sunod: [ 97 128 127 144  92 137 178  89 142 127  68 164 189 110 109]
tife: [ 97 128 127 144  92 137 178  89 142 127  68 164 189 107 109]
muf: [ 97 128 127 144  92 142 179  94 142 127  79 164 189 110 189]
Deban: [ 78 128 127 144 145 124 179  87 142 127 115 164 119 107 109]
Tivif: [151 128 119  91  92 124 179  87 142 131 115 164 119 107 106]
which: [189 110 109]
sunod
which: [ 97 128 127 144  92 137 178  89 142 127  68 164 189 107 109]
tife
which: [ 92 142 179  94 142 127  79 164 189 110 189]
muf

rega: [130  93 173 100  73 113 119 103 152]
Gipa: [114 118 150 102 158 114 134 127 136]
Zimo: [109  84 150 106  72  96 107 121 161]
ziv: [114 130 136 118 134 130 131 109 143]
kot: [140 145 109 161 105 139 140 143 137]
mumas: [129 113 129 121  88 110 107 119 137]
kaged: [114 130 136 118 134 130 131 113 118]
tup: [153 115 117 141 104 117 124 141 139]
which: [114 130 136 118 134 130 131 109 143]
ziv
which: [113 118]
kaged

kup: [130 107 152  89 124 152  75 125 173 101  95 158 138 133]
luso: [146 113 174  87 122 151  70 133 167 115  85 160 140 126]
bako: [133 109 155  89 124 152  74 126 171 104  93 158 140 131]
nenad: [108  95 121  92 127 155  83 112 181  84 110 155 137 142]
ser: [130 106 153  89 124 152  75 125 172 107 137 156  87 133]
Mitez: [110  96 126  91 128 154  82 113 180  87 107 156 137 140]
kof: [ 85  84  91  94 132 156  91  98 190  65 124 151 135 151]
rezu: [ 86  85  94  94 131 155  91 100 189  66 123 153 135 150]
Peb: [ 86  85  91  94 131 157  91  99 190  66 124 152 134 150]
miti: [ 89 171 109 124 133 155  74 104 126 152  87 159 140 128]
Sof: [134 109 158  88 123 152  72 127 171 105  93 158 140 131]
which: [ 86  85  91  94 131 157  91  99 190  66 124 152 134 150]
Peb
which: [ 89 124 152  75 125 173 101  95 158 138 133]
kup
which: [133 109 155  89 124 152  74 126 171 104]
bako
which: [ 75 125 173 101]
kup
which: [134 109 158  88 123 152  72 127 171 105  93 158 140 131]
Sof
which: [ 87 107 156 137]
Mitez

diz: [137 153 105 133 141 133]
lekol: [ 43 124  83  95 182  45]
vebu: [130  68 123 115  86 107]
tadig: [ 74 103 116 100 131 126]
Zede: [131 160 150 106 109 167]
Gava: [155  68  92 212 100 169]
Ked: [135 119 134 142 107  86]
lazu: [ 79  82 113 150 157 122]
gadaz: [ 74  69 116 141 133 126]
which: [133 141]
diz
which: [ 69 116 141 133 126]
gadaz
which: [ 86 107]
vebu
which: [116 100 131]
tadig
which: [130  68 123 115  86]
vebu
which: [113 150 157 122]
lazu

Filu: [126 152  71 117  79  88 131 119 116 118]
vadon: [172 200 120  71  87 157 100 206  73 185]
Nobor: [151 178 126  85  88 133  75 187  79 204]
Tovag: [117 141  99 117  84  84  84 128 106 171]
tozu: [172 202  80  79  81 148 155 180  91 117]
which: [117 141  99 117  84  84  84 128 106 171]
Tovag
which: [151 178 126  85  88 133  75 187]
Nobor

Vir: [ 86  94 186  82 163  97]
Tuvom: [ 86  94 186  82 105  99]
kuvat: [101  75  59 113  98 171]
lik: [119 128 134 125 120 108]
rubu: [148 167 168  65 147 125]
zilo: [146 150 140  86 143 124]
leled: [128 135 133  42 117 124]
nerum: [133 112 104 192 109 101]
which: [146 150]
zilo
which: [ 65 147 125]
rubu

pavo: [122 128 109 138 101 134 142 191  75 145 137 172 173 163  99 108  89 148
 154 102 145 140 144]
doz: [124 133 112 125 118 136  75 142 145 191 147 176 153 163  92 118  78 131
 166 103 169 153 119]
Kasip: [116 142 128 136 108 149  92 147 135 192 144 177 151 171  83 108  76 136
 176 132 159 137 130]
forog: [116 117 127 150 103 126  88 148 147 200 133 175 158 150 102 118  92 136
 159 121 179 150 124]
sofeb: [119 133 114 139 114 137  73 157 139 186 128 164 167 170 100 128  94 133
 151 120 151 144 125]
Bufuf: [124 133 112 125 118 136  75 142 145 191 147 176 146 143  92 118  78 131
 166 103 169 153 119]
nuno: [123 139 120 138 118 154  85 153 122 183 146 165 142 144  86 116  70 142
 162 112 165 146 131]
lagi: [124 133 112 125 118 136  75 142 145 191 147 176 153 163 102 118  92 136
 159 121 179 150 124]
which: [167 170 100 128  94 133 151 120 151 144 125]
sofeb
which: [124 133 112 125 118 136  75 142 145 191 147 176 153 163 102 118  92 136
 159 121 179 150 124]
lagi
which: [108  89]
pavo
which: [151 144]
sofeb
which: [148 147 200]
forog

sezo: [130 137 123 128 146 124 123 124 106 124 136 115 128 158 118 121 142 162
 132 104 140 134 109 127  97 133 132 143 145 107 116 122 139 122 112 121
 136 114 130 116  98 140 139 130 109 131]
pida: [141 117 132 138 120 103 122 131 163 129 125 131 134 152 118 147 119 112
 128 124 136 128 120 129 152 128 118 122 120 112 123 127 131 125 114 126
 133 123 118 157 121  90 139 141 134 128]
dab: [132 113 132 130 135  71 145 121 129 135 128 137 124 136 128 128 138 139
 128 139 140 127 138 133 153 120 126 127 130 126 123 133 145 134 115 145
 129 101 143 138 146  78 135 136 129 141]
faku: [125 114 134 132 135  98 147 133 106 117 130 146 134 126 131 123 134 140
 127 161 129 114 156 137 107 118 121 123 127 151 134 144 113 124 145 147
 126 109 150 129 174  79 114 112 144 130]
nibu: [100 137 131 120  74 133 138 130 161 131 115 130 127  65 123 152  88  50
 118 131  86 133 130 117 175 126 139 146 124 129 122 140 107 124 132 135
 126 138  92 130 140 154 146 125 124 123]
kufam: [137 128 119 133 117  81 109 123 154 126 129 138 128 148 119 158 129 141
 112 129 134 138 131 122 126 123 129 149 131 129 123 118 125 128 122 109
 129 133 127 130 135 109 144 102 133 123]
baken: [134 135 130 132 132 144 108 132 128 127 129 110 125 166 138 127 129 136
 127 102 148 126 106 138 140 133 144 117 114 141 133 112 136 132 155 108
 129 146 129 110  93 159 112  86 134 139]
bina: [134 122 121 129 141 111 116 128 180 144 126 120 131 118 128 164 132 145
 131 111 129 136 112 134 202 122 119 119 131 123 130 111 130 134 131 117
 126 127 129 136  93  98 150 129 133 134]
sedag: [132 136 138 129 128  96 136 118 133 119 117 121 140 114 118 130 141 158
 126 111 115 134 126 119 133 116 132 137 135 124 120 129 119 100 122 128
 120 139 140 126 116 141 130 150 133 121]
pona: [121 134 127 125 144 182 110 133 138 143 127 132 126  96 120 142 135 136
 128 125 116 143 135 126  99 136 115 140 137 137 132 118 114 126 138 111
 125 148 136 127 130 153 146 119 140 119]
dal: [119 129 140 136 145 155 131 139 131 124 140 118 134 115 121 127 126 128
 134 111 129 126 109 138 122 134 140 125 140 128 126 134 123 128 144 139
 138 122 120 149 108 116 139 146 138 134]
which: [130 150]
sedag
which: [110 125 166 138 127 129 136 127]
baken
which: [118 134 115]
dal
which: [137 128 119 133 117  81 109 123 154 126 129 138 128 148 119 158 129 141
 112 129 134 138 131 122 126 123 129 149 131 129 123 118 125 128 122 109
 129 133 127 130 135 109 144 102 133 123]
kufam

